Moves between elements:
reg e ged
reg x fuf
reg m bis
reg k duz
ral e pak
ral x fud
ral m pob
ral k guf
ton e beb
ton x nis
ton m zel
ton k guv
doz e kiv
doz x tor
doz m bil
doz k fad
luz e pob
luz x sab
luz m vup
luz k gos
fad e mes
fad x buk
fad m bup
fad k zik
fuf e ruz
fuf x zed
fuf m duz
fuf k ler
mam e zed
mam x rop
mam m lub
mam k kos
zem e ton
zem x los
zem m tef
zem k boz
zed e bev
zed x bup
zed m ler
zed k bes
los e nis
los x kiv
los m boz
los k vos
ruz e maf
ruz x bev
ruz m kez
ruz k reg
kiv e sem
kiv x tik
kiv m vos
kiv k mes
pak e zag
pak x mir
pak m buk
pak k nep
mes e los
mes x doz
mes m zif
mes k bil
bes e fuf
bes x mam
bes m bon
bes k lub
kos e bes
kos x til
kos m nis
kos k sem
guf e nep
guf x did
guf m dez
guf k luz
pob e buk
pob x guf
pob m nid
pob k dez
bon e duz
bon x lub
bon m sek
bon k ton
did e ral
did x ged
did m luz
did k sab
bup e zif
bup x zik
bup m bes
bup k mam
dap e rop
dap x vup
dap m tez
dap k fiz
ged e fud
ged x ruz
ged m sab
ged k kez
dag e vup
dag x rir
dag m zag
dag k zof
sem e lub
sem x tez
sem m zem
sem k los
zof e dit
zof x mov
zof m tor
zof k pak
baz e tas
baz x beb
baz m mov
baz k faf
mir e zof
mir x mul
mir m nep
mir k ral
ler e reg
ler x bes
ler m beb
ler k bon
sek e baz
sek x ton
sek m mul
sek k zel
mul e mov
mul x zel
mul m ral
mul k fud
bev e tef
bev x zif
bev m reg
bev k fuf
bil e vos
bil x fad
bil m zed
bil k bup
lub e ler
lub x kos
lub m ton
lub k nis
tor e tik
tor x pak
tor m fad
tor k buk
fiz e til
fiz x dit
fiz m kiv
fiz k tik
buk e doz
buk x nep
buk m zik
buk k kab
fud e mir
fud x maf
fud m guf
fud k did
vup e nid
vup x gos
vup m fiz
vup k dit
zag e fiz
zag x zof
zag m doz
zag k tor
guv e sek
guv x zem
guv m maf
guv k tef
tik e tez
tik x zag
tik m mes
tik k doz
tas e luz
tas x bis
tas m dag
tas k rir
nis e bon
nis x sem
nis m guv
nis k zem
til e mam
til x dap
til m sem
til k tez
dez e kab
dez x luz
dez m dap
dez k vup
faf e rir
faf x sek
faf m mir
faf k mul
kab e fad
kab x pob
kab m rop
kab k nid
kez e did
kez x reg
kez m tas
kez k bis
nid e zik
nid x dez
nid m til
nid k dap
nep e tor
nep x ral
nep m kab
nep k pob
gos e dez
gos x tas
gos m dit
gos k dag
beb e bis
beb x bon
beb m faf
beb k sek
boz e guv
boz x vos
boz m ruz
boz k bev
tez e kos
tez x fiz
tez m los
tez k kiv
dit e dap
dit x dag
dit m tik
dit k zag
rir e gos
rir x baz
rir m zof
rir k mov
zif e boz
zif x bil
zif m fuf
zif k zed
vos e zem
vos x mes
vos m bev
vos k zif
bis e sab
bis x duz
bis m rir
bis k baz
maf e mul
maf x tef
maf m did
maf k ged
rop e bup
rop x nid
rop m kos
rop k til
tef e zel
tef x boz
tef m ged
tef k ruz
sab e guf
sab x kez
sab m gos
sab k tas
zik e bil
zik x kab
zik m mam
zik k rop
mov e dag
mov x faf
mov m pak
mov k mir
zel e faf
zel x guv
zel m fud
zel k maf
duz e kez
duz x ler
duz m baz
duz k beb

The rows follow the links: the fewer symbols apart two elements are, the more alike their rows tend to be.

Each row is also shifted at random along 5 hidden directions that mean nothing.

Rows with their elements:
[-61,94,86,34,-73,72,2,-77,140,-102,66,8,111,68,-1,-44,-35,-62,131,-122,38,-53,81,-22,39,60,34,41,-16,-134,18,-135,-28,-64,-217,-118,-167,30,-141,42,-97] | maf
[-125,118,-76,36,-13,-130,-21,-165,-10,-103,39,-72,174,-13,-64,54,59,-48,-34,6,-112,60,-165,-189,9,-45,44,13,35,23,65,-128,172,-90,-49,-30,-10,112,13,-93,-187] | tef
[-217,-147,34,-102,40,12,-46,50,-44,19,-4,9,-84,-37,11,91,-110,-144,-85,-133,-87,40,50,26,-24,18,56,18,36,-38,-145,120,40,-19,81,-23,-27,-168,46,9,78] | doz
[3,-11,37,175,-114,181,70,148,116,60,58,81,-97,-42,-88,-135,-66,126,6,43,142,-114,72,12,129,-19,-8,69,-38,-20,117,116,-162,-53,15,104,41,128,-72,133,126] | pob
[82,-25,114,91,-42,30,156,49,66,-59,78,38,-97,1,-141,-42,-53,11,42,-44,74,-151,45,-38,-51,22,46,4,-9,25,6,186,-4,-104,-20,10,-7,-123,-140,68,92] | zof
[143,-80,54,-22,38,-143,144,-96,-112,-25,54,-21,-180,52,-25,48,101,68,99,156,-74,-106,-27,68,-258,16,73,-62,31,145,-17,177,-44,39,69,-55,19,-111,-38,-162,73] | ral
[33,-57,75,91,-36,-91,86,95,78,-39,62,5,-84,-9,-110,-99,-16,30,27,5,18,-80,-18,-89,50,-8,16,11,-56,83,33,196,14,-131,8,60,0,-62,-80,49,117] | nep
[83,59,-21,23,-82,-175,-75,-117,-8,-49,55,-109,73,66,-32,65,13,24,64,59,-134,-59,18,-10,-64,16,53,56,65,-5,35,-78,-53,5,-143,-148,-27,62,-52,-131,-98] | beb
[-141,179,24,77,-119,90,30,-170,44,36,-81,59,136,32,-2,98,-35,35,-31,-141,70,-100,-4,-133,-89,8,133,79,37,-77,22,-187,20,-22,-45,-175,-78,3,-144,-57,-212] | reg
[53,35,-45,11,121,136,-59,-61,-79,-30,54,-62,108,65,-13,44,59,-3,-90,-47,46,73,114,24,127,-63,-118,-34,89,-74,-41,-94,105,-53,-92,76,118,-28,38,88,-108] | boz
[335,-4,-7,-45,142,71,-122,-2,-103,-18,28,-58,36,79,29,102,-9,-49,-65,-12,36,35,158,80,86,-55,-120,-76,85,-78,-95,-56,40,-19,-127,64,114,-58,53,94,-84] | nis
[3,-109,-88,-31,95,-65,-24,115,-82,65,-31,-74,-78,-66,-36,151,-113,-62,-74,-26,-76,101,62,62,-19,10,-3,69,35,17,-59,160,-11,145,-29,40,90,-101,142,-14,175] | rop
[-140,59,37,-6,-32,297,166,-171,7,-105,83,97,-66,-3,-12,-155,96,-31,120,-62,113,-94,-4,86,-94,45,-9,-78,31,-43,117,-33,-129,-23,69,24,-155,-8,-2,80,-36] | rir
[-119,-84,95,-31,-89,-51,-74,82,33,112,-51,66,-133,-68,45,-123,-5,8,-47,-38,-26,-38,-92,-73,74,-25,46,-56,-47,70,-18,91,-45,-123,186,17,-8,-37,1,-3,41] | tor
[105,20,-94,-59,27,-89,25,110,0,29,-179,9,39,-111,-8,118,-120,-135,-89,-200,91,47,-53,-105,-44,70,-4,65,-36,30,-37,71,46,134,-8,3,19,-220,67,61,50] | mes
[-29,-23,-127,-29,-7,-38,18,84,-41,19,-123,-31,34,-77,-49,64,-88,-104,-105,-233,70,45,58,-16,-49,66,-52,83,33,7,-20,89,-31,144,27,-1,15,-298,70,43,89] | kiv
[50,-40,67,74,-104,-67,-6,92,38,36,36,9,-125,-29,-67,-157,-3,29,3,-127,61,-107,38,-56,72,-2,-25,-10,-8,106,39,199,-113,-140,56,40,15,-209,-55,45,97] | dez
[-4,9,151,84,-46,4,57,144,170,161,-136,153,-122,-98,16,-59,-48,92,-17,37,124,-45,-127,-188,92,-42,138,36,-187,43,-4,68,39,-90,71,60,1,113,-91,80,39] | vup
[90,116,126,4,72,150,125,-135,77,140,-117,78,-110,35,141,-77,123,58,195,-50,166,-15,34,-62,-103,45,75,-5,-117,15,21,-59,-62,88,-112,-11,-121,-71,-56,34,-31] | fud
[57,25,51,-24,60,-136,-9,-86,67,-30,64,-98,7,94,71,-117,148,-22,233,-16,-51,74,18,-21,36,49,-49,-12,-86,45,19,-16,5,-17,-210,-31,-107,-85,-31,-30,-1] | baz
[-179,40,93,-20,92,-60,105,-75,103,43,-57,17,23,79,144,-129,186,60,206,8,25,115,-81,-113,-21,47,33,-21,-169,67,19,-71,114,-6,-68,-28,-132,-8,-70,-40,-55] | mul
[-157,84,-132,34,-60,-3,-54,-243,-112,-123,113,-133,184,26,-83,-34,128,-64,-90,-213,-30,20,56,-67,32,-38,-110,-23,183,24,111,-76,16,-107,-9,-25,29,-220,41,-55,-181] | ton
[-45,-133,52,-131,-34,-10,-159,40,-52,-37,115,-6,-168,-103,-23,-89,-75,-178,-34,-87,-161,-10,-53,39,105,-6,6,-118,48,-9,-40,109,-89,-151,103,79,-45,1,120,37,54] | nid

In each set, the symbols that take the first to the second take the third to the fourth, perhaps in another order. Give the fourth.
Answers are names.
[-108,-24,60,-28,-16,58,175,-147,-45,-102,77,57,-84,38,-31,-61,114,15,81,-9,21,-119,-22,39,-207,37,38,-79,44,73,15,84,-23,-38,122,-60,-100,-150,-80,-71,5]
: [-5,44,-3,26,-78,-54,-72,-66,53,-170,180,-118,116,92,-46,-94,21,-67,154,-77,-76,-32,108,65,85,60,-81,7,61,-84,50,-77,-86,-97,-215,-73,-138,-4,-65,1,-44]
:: [26,11,23,33,-36,-153,-43,-36,46,-12,83,-125,61,130,58,-27,77,84,168,89,-103,4,92,62,14,37,-28,48,-13,8,20,-65,-56,18,-200,-116,-50,28,-82,-105,6]
: fuf

[226,6,67,50,26,109,160,-58,-46,-27,69,47,-197,8,-85,42,-10,44,93,118,26,-162,32,94,-195,-2,73,-32,32,23,11,158,-109,36,-8,1,0,15,-39,-3,74]
: [-13,-127,6,-95,116,-51,-36,67,-34,9,16,-42,-115,-85,-31,124,-139,-187,-59,-76,-136,78,-2,1,4,3,48,-2,4,-18,-120,167,65,1,-38,48,-2,-79,113,29,108]
:: [-200,-97,133,-74,31,97,-16,73,10,178,-150,126,-139,-43,93,138,-139,-55,-89,-106,5,8,41,-34,-82,-18,169,58,-30,-54,-174,64,52,52,108,-62,-23,-85,-35,14,34]
: nis

[-192,-94,-109,10,60,118,14,138,11,-34,47,-7,3,-97,-94,48,-153,-108,-70,-27,-58,100,30,85,100,-1,-21,74,12,-88,16,77,9,84,-24,106,25,97,132,95,155]
: [-74,-74,-142,-35,49,-39,25,116,-46,-22,-28,-65,41,-85,-66,67,-94,-108,-75,-100,-26,103,7,30,23,25,-54,77,25,-1,6,124,-6,127,4,55,53,-125,138,25,138]
:: [-275,-175,64,-83,4,-99,-88,79,-46,193,-101,40,-144,-10,107,79,-39,66,-89,81,-139,45,14,47,-60,-28,114,33,1,39,-153,101,12,50,206,-72,52,-15,13,-151,85]
: doz

[47,163,-24,45,-46,-67,-23,-177,-30,1,-22,-26,82,-11,-37,120,3,-9,-27,-17,-25,-30,-81,-157,-55,-23,95,39,39,-9,44,-119,48,-24,-98,-95,-28,73,-18,-67,-184]
: [-57,-29,49,95,-126,76,8,123,91,65,18,76,-106,-62,-43,-170,-34,67,-15,-36,92,-77,-2,-47,140,-9,-2,17,-49,29,90,95,-124,-113,107,97,4,55,-36,85,85]
:: [-30,-54,92,-15,-86,-58,-72,74,48,49,-15,35,-127,-106,-4,-161,-12,-68,-30,-127,2,-57,-91,-117,113,0,22,-61,-50,65,13,117,-40,-189,119,67,-50,-79,-8,65,35]
: bev

[-45,96,-127,97,33,57,-29,-135,-84,46,25,-84,105,7,-36,74,102,73,-84,36,-4,83,26,-67,57,-84,-48,34,88,25,82,-108,65,19,-58,28,123,79,64,-53,-136]
: [304,207,19,1,-5,-17,-49,-177,39,-79,15,-41,38,-50,-85,131,-81,-162,35,-107,-22,-52,-88,-184,-46,-3,110,-10,17,-72,45,-103,41,-98,-243,-54,-103,73,5,38,-186]
:: [-171,-99,-102,-58,28,-38,10,85,-24,-85,7,-73,49,-68,-83,30,-108,-182,-85,-217,-36,83,26,9,13,40,-63,35,52,-9,-35,134,42,32,-4,36,-2,-235,89,29,104]
: bup

[154,-15,-2,17,62,100,-90,-1,-117,120,-68,-9,49,131,98,112,28,117,-101,24,75,5,226,140,5,-68,-99,-5,102,-45,-118,-94,6,78,-17,-25,169,-120,-26,12,-75]
: [212,69,-33,20,-58,-32,-97,-99,25,-180,221,-150,49,50,-95,-33,-34,-98,145,-4,-120,-53,94,84,76,52,-84,-20,89,-101,93,-64,-167,-87,-284,-48,-110,85,2,15,-45]
:: [441,-35,-55,-95,164,-43,-181,36,-106,-81,70,-118,15,45,-7,85,-18,-80,-59,89,-77,66,70,125,91,-52,-140,-103,77,-57,-103,-49,69,-36,-149,111,124,31,111,70,-37]
: sek

[67,51,50,-43,58,36,134,-155,-25,13,2,51,-134,4,73,-71,146,36,167,78,29,-18,-72,-11,-146,18,39,-88,-50,79,56,22,-44,41,10,3,-82,9,34,-53,-17]
: [-135,-67,75,93,22,-8,196,70,123,-167,169,49,5,9,-170,-59,-36,1,54,154,-29,-72,-119,-44,10,-9,60,-26,-76,18,36,127,127,-148,10,62,-41,183,-99,38,104]
:: [-173,-116,1,-103,88,-33,-1,57,-20,-27,10,-31,-34,-69,-51,100,-113,-210,-70,-201,-69,71,21,-23,-2,24,22,36,25,-21,-112,150,85,-2,-9,11,-35,-232,64,34,86]
: mam

[188,-45,92,14,3,-119,-75,129,60,157,-41,47,-230,-133,14,-65,-56,28,-6,173,-51,-8,-182,-136,127,-61,96,-35,-124,85,12,116,-16,-81,44,133,54,239,83,22,95]
: [-133,-128,12,-101,49,93,-53,60,-28,-43,74,-12,-111,-67,-44,50,-146,-194,-71,-125,-91,34,38,68,34,23,16,-17,58,-85,-84,114,-9,-32,18,40,-40,-67,89,72,85]
:: [159,-22,160,29,77,-96,189,-20,14,14,-35,65,-169,23,-61,104,-9,50,87,132,12,-122,-79,-68,-239,-3,171,-8,-81,99,-87,169,102,-3,9,-52,3,-43,-122,-67,67]
: vup

[1,20,12,-111,-34,-13,-63,87,12,-96,-154,119,208,15,60,32,-94,-92,-136,-119,105,-7,-67,-15,-9,28,-51,-45,-13,-88,-150,-168,160,-36,141,-54,-46,-67,-91,69,-121]
: [86,10,-141,-101,-62,-153,-66,102,-35,-123,-100,-11,146,-82,-45,4,-68,-148,-108,-146,39,40,-91,-11,-1,69,-110,-13,9,16,-10,-25,23,52,108,4,-10,-156,82,24,3]
:: [-179,-50,51,37,-153,170,-89,95,18,228,-59,136,-161,-81,89,-98,-37,145,-73,57,28,-59,35,79,84,-27,60,25,-10,-26,17,10,-199,-6,221,24,27,144,19,17,64]
: vup

[-187,-77,120,-82,-84,120,-88,42,23,108,-69,128,-149,-85,63,-39,-105,-82,-91,-159,5,-50,10,-8,20,-6,93,-30,0,-60,-82,37,-55,-97,179,-9,-87,-64,-7,63,8]
: [227,-26,14,-104,193,-45,-109,30,-10,-178,64,-41,148,36,-19,59,-28,-175,-54,19,-50,108,-65,-19,149,-46,-109,-122,-7,-79,-127,-101,243,-153,-110,109,50,85,44,111,-97]
:: [234,-61,58,61,38,-61,129,17,-24,-86,137,-27,-155,24,-136,22,-18,25,75,160,-54,-124,0,61,-118,1,31,-26,20,84,15,220,-48,-53,-44,23,31,-3,-37,-24,149]
: tez

[-135,36,79,-53,40,-14,151,-162,17,20,-36,50,-46,41,109,-116,202,67,169,22,46,11,-84,-49,-145,38,44,-68,-81,113,23,-15,20,25,79,-38,-111,-74,-37,-88,-45]
: [-95,-4,130,72,-18,155,227,4,107,-174,110,118,-29,8,-148,-52,-84,-57,48,-48,91,-148,-38,-32,-62,28,77,-17,-27,-42,17,102,71,-145,13,21,-105,3,-164,113,29]
:: [-186,-119,66,-36,-91,-3,-107,81,-9,184,-73,94,-165,-54,114,-50,-19,72,-79,62,-56,-22,-30,21,23,-19,82,-7,-22,48,-58,58,-74,-12,228,-27,11,78,12,-61,48]
: rop

[70,-43,-44,-127,-88,-179,-105,76,-86,-17,-180,30,153,57,82,51,14,-11,-139,-127,53,-26,24,44,-101,49,-86,-29,56,30,-151,-67,39,76,202,-144,36,-293,-55,-70,-59]
: [15,129,36,16,-42,-106,-32,-120,81,-126,38,-34,113,11,-36,69,-45,-82,71,-16,-85,-30,-86,-121,-13,30,87,40,-13,-73,9,-127,79,-101,-181,-125,-122,132,-79,-45,-147]
:: [-301,-93,120,-85,-67,154,-65,32,18,78,-41,123,-106,-67,54,-30,-114,-94,-99,-189,-2,-49,38,7,7,23,90,-22,25,-79,-95,38,-37,-101,191,-44,-87,-95,-28,59,-1]
: zed

[121,-91,28,-104,15,152,-152,54,-30,-47,130,18,-225,-168,-59,-37,-171,-230,-36,-65,-117,-22,-13,72,136,-7,-7,-98,65,-114,3,101,-133,-131,-31,141,-59,143,169,158,71]
: [64,-53,-151,-86,-71,-105,-132,138,-79,-111,-24,-21,176,-6,26,-18,-37,-1,-107,108,-41,17,-29,163,51,22,-163,-46,54,-16,-11,-114,-24,69,156,8,60,85,78,-30,21]
:: [284,56,-17,13,187,-12,-72,-92,-88,92,-54,-79,5,46,14,152,64,25,-78,25,15,96,56,-96,44,-115,-28,-21,24,6,-64,-47,146,5,-147,51,162,-45,52,10,-113]
: bis

[168,61,-1,-25,68,101,41,-140,-5,-66,107,-27,-112,-8,27,-163,161,-40,202,33,19,17,8,53,-7,31,-73,-107,-11,30,125,0,-157,5,-125,84,-105,14,110,53,10]
: [150,-75,12,64,9,-8,131,-10,-51,-97,164,-40,-157,35,-127,13,10,68,85,251,-77,-112,6,127,-115,-3,17,-40,37,85,45,176,-79,-4,-3,41,53,107,-5,-54,152]
:: [48,-36,-58,-48,-48,54,-111,114,-57,-21,-81,51,156,79,81,41,-38,70,-133,62,59,-6,92,180,24,13,-115,-13,57,-88,-81,-154,-23,79,146,-33,75,39,-25,23,-45]
: fuf

[-41,-13,-128,-8,-23,-179,25,153,-20,131,-269,21,97,-64,64,123,-43,87,-110,36,64,89,-87,-41,-78,25,30,123,-82,85,-27,-8,57,256,138,-46,101,-45,47,-86,84]
: [200,100,-47,1,185,-92,-37,-146,-52,-33,26,-102,67,-30,-58,100,80,-106,-40,-4,-76,123,-107,-213,68,-101,0,-58,4,40,1,-49,219,-97,-186,91,89,34,102,16,-153]
:: [-43,-104,58,36,-93,-204,-76,118,9,139,-30,2,-146,-27,17,-132,66,121,-23,69,-65,-35,-69,-57,59,-30,15,-2,-63,152,8,167,-47,-69,166,28,77,-50,0,-85,101]
: mes

[25,58,11,69,5,19,-15,-2,131,-73,138,-54,93,68,4,-52,-2,34,185,152,-64,31,43,62,129,23,-9,33,-63,-104,91,-136,-61,-15,-259,7,-85,320,-31,32,5]
: [-129,-76,123,-101,-65,12,-103,33,16,76,-49,90,-148,-90,50,-68,-60,-118,-68,-150,-37,-54,-52,-74,32,-14,86,-56,-33,11,-80,84,-8,-154,170,-2,-81,-101,1,42,-10]
:: [144,-21,-101,-102,-36,-191,-97,133,-59,-24,-158,-1,122,-18,60,67,-40,6,-101,56,4,34,-80,48,-43,30,-82,-10,-9,22,-71,-68,45,104,138,-50,64,-36,41,-52,12]
: faf

